[-49 -14  -6 -23  43  66 -35  16 -12 -29 -39 -21  11 -25  30 -11  17 -22
   8  -4  69  24  28   8  -8 -44  -5  -8  -1   1   7  46   1] | Q_490
[  4  18  20  96  15  -9   2 -59  -1  -7  -4  83 -63 -12  -3 -47 -18  65
  47   5  12 -18 -42 -53  -1 -20 -53 -36  30  22  14 -52 -14] | Q_125
[  8 -64  77  29 -47  44  -4  17  17 -19 -27   4 -62 -26  44 -18 -11  35
 -34  86 -35  29  25 -44 -30  73  15 -55  12  -3   1 -25 -77] | Q_790
[  1   4  -4  71  25 -35  36  17 -62 -13  53 -24 -40 -16 -29  17 -67  31
   9  24 -44 -35 -11  -7   3  -5 -28 -22  42 -16  40  19   6] | Q_112
[  -5  -47   71  101  -40   38   -5    1   -8  -28  -39   63 -108  -44
   11  -31  -52   64  -42   44  -55    2   21  -76  -30   41   10  -69
   32    5   46  -15  -71] | Q_790
[ 11 -55  34  63 -47  19  19  28  -2 -20 -41   8 -79 -17  10 -23 -60  52
  -5  52 -50  21  44 -45 -38  68  10 -56  18 -14  26 -13 -70] | Q_790
[ -5 -62  93  68 -43   6  -6  -6  20 -13  -6  64 -28 -41  32   6   3  25
 -33  57 -61   2  25 -53 -28  55  12 -43  28  16  -2 -30 -82] | Q_125
[ 28  10 -67  28   7 -60  45  27 -39   0   0 -79  35   9 -17  28 -68  19
  86  16 -23  -1 -29  61  23  73  -8 -18  38 -45  16  41  15] | Q_770
[ 25  10 -42  49  11 -62  11  26 -10  -6 -24 -96  -1 -27  -1   3 -10  -3
  31   6  -1  55   7  34   6  57  13 -20   0 -24   6  10 -21] | Q_139
[ 22  -7  33  36  -2  53 -13 -44  -5 -11   4  48 -47  20  56 -24 -14  58
  21  55   4 -29 -30 -38  11   3 -47 -37  17  29  -7 -59   4] | Q_790
[-41   9 111 -18  -6  26 -22   0  -4   8   2  65  -9 -21  18  69  62 -22
 -26  56 -91 -11 -11 -44   7 -34 -30  43 -15 -15   0  15  75] | Q_773
[   3   25  -34   36    6  -62   16   30   14   18  -33 -107  -63  -75
  -12  -22   15  -32   19  -19   -6   60  -17   62    9   27   25  -32
    8  -35    7   44  -27] | Q_490
[ 20  10  11  25  10 -25  -3  -6   1   1  14 -52 -14 -12  17  40 -19  -4
   9  45 -15  -2 -52  52  35  48  -4 -35  23 -19   5  20   8] | Q_770
[-19 -19   7  39  -4 -58  26  12 -37  15   5 -37 -75 -43  -6 -87  33  15
 -79  14  53  39  18 -20  -6 -30  -8 -25  18  19  20  -2 -10] | Q_112
[-39  45  45 -12  -3  16   1   6  15 -10 -80  12 -27  -4 -30  29  39 -35
  38  27 -34  52  -8  -5 -12  -1  -6  33 -50 -19  12  15  51] | Q_939
[ 19 -20 -13  45 -23  -3  56  28  -8 -10 -45 -20 -31 -12  -6 -16 -71  37
  58  39 -27  36  31 -21 -43  76  18  -9  -5 -23  18 -19 -51] | Q_939
[-14 -27 -13  39   1 -56  18   6 -31  36   7   8 -98 -48  -6 -67  23  30
 -58 -22  22  22   7  -9 -10 -49   3   2   8  -1  19   3  -8] | Q_773
[-28 -17 -24 -20  20  23  38  23 -50 -28 -17 -84  79 -34  16 -83 -10 -31
 -14  42  44  68  56 -29 -12  24  19  -1   8  -7  14  47 -10] | Q_112
[  2 -45  62  61 -49 -16  30  24 -12 -12 -45  25 -43 -50  18  -5 -14  34
 -31  22 -63  16  18 -63 -40  51  20 -41   6   7  16 -33 -58] | Q_128
[-50  44  63   7 -14 -17  -7  18  -1   4 -81  37 -51 -23 -36   9  56 -36
  20  14 -61  36 -20 -17 -12 -33  -9  19 -30 -14  20  18  70] | Q_656
[-49 -22 -31 -47  33  35 -13  36 -14 -48 -32 -32  34  13  -5 -28 -13 -26
  34  25  66  35   1   1 -31 -12   0  18  -1   8   4  22  16] | Q_583
[-13 -28 -12  -7 -13 -37  26  -1 -15  42  -9 -11 -26   8  17 -34  56  10
 -33  20  55  25   8  11   3 -32   9   7  -2  14   0 -32   7] | Q_737
[ 20 -31  -5  10 -32  32  -3  31 -57  -1 -96 -37 -31 -34 103 -31  69  19
 -43  54  38   9  10 -42  -1  40  37 -29  35   7 -20 -63 -36] | Q_490
[ 13 -12  39  11   2  34  11 -55  -3   0   9  48   6   8  61  16   4  43
   4  36 -27 -34   1 -61   2   9 -40 -14   3  36 -15 -47   7] | Q_939
[-19 -41  15   5   4 -34   8 -23 -15  38  16   1 -58  -6  35 -41  42  25
 -35  25  54  23  -7  10   1 -54 -17 -17  -7  36  -2 -11  12] | Q_656
[ 17 -44  39 -15 -16  63 -28   9 -44  -3 -75  -8 -38 -31 102 -32  73  25
 -68  95  26 -10 -24 -41 -10  12  22 -45  33  37 -28 -97 -38] | Q_656
[ 20  18 -35  60 -11 -45  42 -32 -25  10 -24  42 -15   3   0 -49 -36  78
  66 -11  -5 -12 -19 -49 -13  12 -35 -22  28   3  16 -39   7] | Q_656
[-65 -28  15  -6  39  58 -40  15 -12 -50 -32  49 -66   6 -18 -23 -16  -3
 -21  -2  54   0   1 -38 -40 -67 -13 -10   0  18  28  17  -7] | Q_583
[-40 -33 -33  -1  62  47   5   3 -56 -40 -21  -5  31  17  -4 -38 -64   0
  41 -25  50  22  23 -32 -20 -49  -1  -4 -10  17  35  37  -1] | Q_128
[ -1 -46  86  12 -36  30  -5   9   5  -7 -48   7 -73 -58  57 -28  20   1
 -52  54 -22  53   6 -35 -27  44  15 -48  -4  10  -7 -32 -68] | Q_128
[-16   9 -72   8  53  12  -3  37 -20 -15 -41 -36 -39   1 -64 -71 -63  -6
  39 -30  52  35  26 -14 -26 -35  17  21  -1 -32  38  37  -2] | Q_773
[ 24 -43 -12  -9 -35  28  25  28 -71  -3 -72 -40  27 -15 105  -4  61  45
 -33  59  25 -10  23 -67  -3  56  28 -15  39  -5 -24 -55 -27] | Q_490
[ -9 -46   9  28 -24 -51  49  18 -68  20  27 -23 -46 -34  14 -58  32  47
 -83  26  27   4  32 -34  -7  -8 -15 -19  34  11  11  -1 -13] | Q_112
[-16 -12   9  72   6 -66  16  -1 -34   9 -15  10 -76 -50  17 -65  33  44
 -52 -29  50  35  23 -32 -12 -39 -21 -15 -11  22  19 -24  -3] | Q_139
[-17 -20 -15  68   9 -71  25 -28 -10  13  20  24 -29 -13 -19 -53   6  46
   1  -6  55  15 -12  -1  -1 -36 -17  -3   9  23  15 -21  -5] | Q_125
[-20 -49  -6 -11  -8 -55  22   0 -15  37  23 -11  13  -3  44 -19  35  22
 -31  35  45  16  13  34  -3 -44 -17   8 -11  36 -13 -31  25] | Q_656
[ 11  -1   9  51  11 -30  13   3 -33  -2  17 -29  -9 -35  23  32 -16  15
  10  14 -45  16   7   7  14  35 -14 -18   9 -19  11  20 -10] | Q_139
[ 10  30 -37  48   9 -51  24   8 -12   8 -34 -48 -68 -29 -53 -18 -17   5
  26 -18 -33  12 -29   5  -1  14  17 -26  35 -31  36   5  -6] | Q_737
[  20   -9   -5   52  -14  -21    7   49   20    1  -57  -22 -111  -44
  -34  -60  -48   25    7   11  -14   42   20  -35  -47   43   21  -27
   15  -40   23  -19  -70] | Q_773
[ 19  -3  22  64 -19 -26  40 -30 -37   7   1  76 -25   7  23 -28 -42  86
   2  -4 -13 -52  -5 -82   6  25 -48 -33  41   5  19 -24   4] | Q_770
[-27 -29  -3 -12  -6 -29  38 -15 -18  36   3 -11   9  -4  23 -38  55  16
 -26  22  53  31  14  -2   1 -35  -1  10  -5  13   3 -14  17] | Q_737
[  1 -26  -9  58   2 -13   4   9 -34  -6   3 -17 -44 -12 -19   4 -59  48
   2  31 -40 -11 -10   3  14  17  -7 -39  44  -7  40  17 -21] | Q_790
[ -10    4    0   20    5  -40   -5   -7   12   21  -46  -25 -100  -20
    5  -82   54   -3  -64  -10   99   50  -27   20    8  -24   11  -37
  -16   10    4  -16  -18] | Q_770
[-54  35  55  13 -20 -24  10  17  -3  -2 -78  35 -12 -24 -38   2  37 -21
  34  20 -55  52  -9 -28 -19 -11  -1  25 -28 -22  28  27  60] | Q_656
[ -1 -23   6  91  -9 -25   4   1 -42 -12   7   3 -89 -44 -28 -10 -57  52
 -25   5 -63 -11 -17  -7  10  24  10 -49  55 -10  53  31 -26] | Q_790
[ 15  18 -42  41 -18 -45  30  13  -5  10 -44 -63 -21 -41 -39 -15   2  -1
  18  -3 -32  28 -10  17   1  54  40 -24  36 -30  27  13 -18] | Q_737
[-48 -21  12  39  47  41 -21 -19 -23 -38 -28  27  -8 -30 -26 -62  -9   0
  -3  -9  43  14  20 -50 -15 -48   0 -17  17  28  33  33  -8] | Q_125
[ 12  -8 -35  20 -13 -60  25  27 -15  19 -33 -89   5 -51 -18  -7 -17   5
  -4  30 -43  28   3  30   6  44  22 -30  37 -13  18  22  -7] | Q_656
[-35 -42 -24 -13  23  32  23  20 -54 -28 -44 -26  66  -9  -4 -50 -36   2
  12  -6  40  44  47 -43 -19  -5  20  -1  -1  11  29  42 -14] | Q_128
[ 21  28 -43  43  33 -29 -18  20  11  15 -20 -74 -86 -39 -46  -9 -31 -23
  13   0 -28  21 -30  43  12  -1  19 -20  19 -29  23  22 -13] | Q_773
[  8 -56 106  28 -48  41  -6   3   9 -13 -20  41 -62 -67  48  -7  12  21
 -79  36 -54   3  18 -59 -31  49  12 -55  13  23  -7 -28 -73] | Q_128
[ 39  24 -17  38 -11 -37  48 -17 -26  -3  25  -9  -3  31  18 -43 -23  42
  34  33  15  -8  -4 -54   0  37 -36  -3  21  -2  -6 -50  17] | Q_112
[-36  19   5  -2 -41 -48  36  40   2 -13 -62   9  32  40 -39  30  10 -28
  71  30 -40  39   4 -35 -22  36  -3  55 -27 -19  12  19  77] | Q_583
[  27   -4  -38   42   10   11   31   31 -100  -23  -63  -50  -84   15
   27  -78    3   31  -23   46   53    0   -7  -75  -17   10   24  -27
   31   -3   16  -67  -21] | Q_112
[  8   9 -62  55  -4 -85  40  22  -7  18 -44 -65 -25  -8 -19 -77  20  15
  12 -28  89  88  29  13 -12  18  24   5 -39  -9  11  -9 -22] | Q_139
[ 14 -48   2  25 -38   9  24  26 -94  -9 -66  -1  -5 -50  94 -11  47  63
 -48  24 -25 -38  26 -90  -9  49  17 -33  70   0  -6 -41 -33] | Q_490
[-31  29  44 -13  -6 -15  -7  27  -6   9 -32  31 -12   0 -34  33  25 -13
  33  27 -62  23  -7 -27  -1  -9 -22  52 -10 -45  14  26  63] | Q_773
[   7  -17   88   57  -36   15    2   37   -2  -24  -18    2 -114  -64
    8  -42    8    8  -74   58  -27   12   17  -54  -41   43   13  -46
   21   -1    8  -29  -59] | Q_112
[-46  59  28   1 -10   5  16   5 -13 -17 -74  56 -10  21 -44  22  16 -21
  78   2 -49  29  -2 -40 -15 -14 -16  46 -19 -44  35  14  88] | Q_737
[-18 -44 -15  -3 -26 -66  41   4 -17  29  27  -7   6  21  33 -17  20  25
 -22  48  51  19  -8   6   4  -5 -14  24   1  30  -9 -23  28] | Q_583
[-51  10  90   0 -19  50 -18  11 -22 -25 -37  79 -25  -3  -5  48  15  11
  12  53 -78  -3  -5 -27   1 -18 -46  16  -7 -19  24  19  62] | Q_790
[  7 -28   2  61 -18 -27  13   5 -23   4   2 -19 -46 -18  -9   8 -50  38
  -5  33 -69   6  -5   6  14  45   7 -46  37 -18  33  18 -42] | Q_790
[  23   18   -3   91  -16  -37   18   42    7  -16  -79  -35 -114  -54
  -19  -68  -17    9   28  -15    0   78   18  -13  -42   65   27  -40
  -19  -33   18  -18  -73] | Q_139
[ 28 -20 -13  60 -23  23  22  23  22 -22 -44 -47 -70  18 -10 -47 -69  34
  50  61  32  54   8  -3 -30  70  29 -34 -15 -19  22 -21 -51] | Q_790
[-29 -22 -21 -27  50  46 -36  25 -19 -19 -27 -32 -10 -28  -5 -57  -8 -26
 -20   5  48  36  26 -12 -15 -37  19  11  10  -6  15  34  -6] | Q_773
[  7 -24 105   2 -34  29  17 -45 -23  -8  71  60  30 -42  97   9  31  57
 -82  85 -43 -47  20 -80   7  21 -75 -25  46  28 -25 -47  15] | Q_112
[ 30 -21 -16  44 -44 -37  58  30   4   7 -51 -33 -34  -1  -4 -18 -61  24
  46  41 -34  51  38 -19 -34  97  31  -5  -7 -22  11 -24 -53] | Q_939
[-37  12  71  -2 -17  -8  16  31 -37 -19 -15  43  49  11  20  73  22  -1
  47  47 -51  31  33 -25  -7  17 -42  64 -38 -35   5  18  82] | Q_139
[ 15 -23 -14  22 -20  52  -1  26 -59 -17 -98 -26 -15 -34 100 -27  54  22
 -18  44  43  -2   8 -43  -8  30  30 -29  30  11 -15 -61 -26] | Q_490
[  5 -33  59   6 -46  34  14   8  23  -6 -27  23  -7 -12  49  10   6   6
   5  70 -31  16  35 -33 -32  53   5 -16   8  -2  -8 -46 -23] | Q_737
[-56  46  48  45  10 -10   7  -4 -17 -35 -63  70 -79 -21 -75  -2  -5   7
  36 -53 -34  33 -22 -51 -30 -46 -26  10 -35 -24  54  41  53] | Q_128
[ 12   5 -19  32 -24 -33  46 -23  -8  -2   3  44   4  20  31 -30 -34  47
  43  23  -4 -11 -24 -53  -9  35 -30   3  17  12  -6 -56   8] | Q_583
